Below are the code and all the weights of a small trained network. Each question names an input and a class and asks about switching units off, where a switched-off unit gives its printed mean instead of its output.

import numpy as np


def w(rows, s, z=0):
    codes = np.array(rows[::2]) - 128.0
    scale = np.full(codes.shape[1], s)
    scale[-1] = z or s
    return codes * scale


def f(y):
    return np.maximum(y, 0)


def log_softmax(a):
    a = a - a.max(-1, keepdims=True)
    return a - np.log(np.exp(a).sum(-1, keepdims=True))


def net(x, mask):
    res = np.array(x, float).reshape(1, 3) / 4 @ E
    y = f(res @ A[0][:, :-1].T + A[0][:, -1])
    res = res + np.where(mask, y, B[0][:, -1]) @ B[0][:, :-1]
    return log_softmax(res[-1] @ U[:, :-1].T + U[:, -1])


A, B = {}, {}
E = w([
[98,120,188,122,63],'x0',
[116,82,184,102,183],'x1',
[125,247,157,66,116],'x2',
],0.013)
A[0] = w([
[123,33,98,189,111,111],'n0',
[131,122,7,209,29,104],'n1',
[139,92,28,174,223,112],'n2',
[135,55,104,138,115,102],'n3',
[126,73,116,187,117,82],'n4',
[134,116,138,168,132,114],'n5',
[130,179,93,110,199,89],'n6',
[125,45,197,131,225,103],'n7',
[125,107,109,152,139,251],'n8',
[124,47,194,174,14,110],'n9',
],0.018,0.012)
B[0] = w([
[143,195,155,148,119,241],'n0',
[119,74,197,112,175,235],'n1',
[94,96,95,183,72,250],'n2',
[136,162,156,130,111,194],'n3',
[109,153,163,131,100,190],'n4',
[121,139,139,123,120,151],'n5',
[98,121,155,153,74,180],'n6',
[122,77,187,118,171,240],'n7',
[177,155,23,3,177,227],'n8',
[100,92,73,161,86,230],'n9',
],0.043,0.016)
U = w([
[103,23,233,110,185,136],'0',
[98,255,207,124,38,254],'1',
[60,47,74,187,30,80],'2',
[183,131,59,81,180,201],'3',
[170,151,135,244,150,48],'4',
[189,167,150,229,174,44],'5',
],0.012,0.0058)

Each question gives the input, the list of numbers given to net, and the class t.
The units are the neurons (one row each of A and B). Each row of codes is followed by its name. A weight is (code - 128) times the scale printed after its matrix; where a second scale follows, it is the last column's (A, B and U).
mask holds one flag per neuron, in row order. A switched-off neuron (its flag False) gives its mean, the last column of its row in B, instead of its output. The means were averaged over made-up inputs and are rounded, as every weight is.
A unit's drop is (log p(t) with every unit on - log p(t) with that unit switched off) / (log p(t) with every unit on - log p(t) with every unit switched off).
The circuit of an input: a set's keep is (log p(t) with only the set's units on - log p(t) with every unit switched off) / (log p(t) with every unit on - log p(t) with every unit switched off). Starting from all 10 units, units are removed one at a time, each time the one whose removal leaves the highest keep (on an exact tie, the one counted first), for as long as the keep stays at least 0.8.
units of the circuit, in order: the units of the circuit, biggest drop first
unit that matters most: the unit with the biggest drop
k most important neurons: the k neurons with the biggest drops, biggest first
drop of u: that unit's drop, to one decimal
input [7,5,0], class 2: 2 most important neurons	n9, n1
input [-1,-7,-1], class 0: unit that matters most	n1
input [-7,6,-1], class 2: 2 most important neurons	n2, n1
input [6,5,5], class 2: 3 most important neurons	n8, n1, n0
input [-4,-1,-5], class 1: 2 most important neurons	n0, n9
input [8,7,-7], class 2: 2 most important neurons	n9, n1
input [3,0,3], class 3: 4 most important neurons	n2, n0, n1, n7
input [0,-3,-2], class 3: 2 most important neurons	n7, n8
input [6,-8,0], class 0: 2 most important neurons	n1, n2
input [1,-3,2], class 3: 2 most important neurons	n7, n2
input [8,5,0], class 2: 2 most important neurons	n9, n1
input [-5,-7,7], class 0: 2 most important neurons	n0, n2
input [1,-2,3], class 3: 2 most important neurons	n2, n0
input [-7,5,-1], class 2: units of the circuit, in order	n2
input [-5,2,7], class 1: 4 most important neurons	n2, n9, n1, n7
input [3,3,-6], class 1: drop of n3	0.1
input [0,1,-3], class 3: drop of n8	0.6
input [-1,0,-6], class 1: drop of n0	1.3
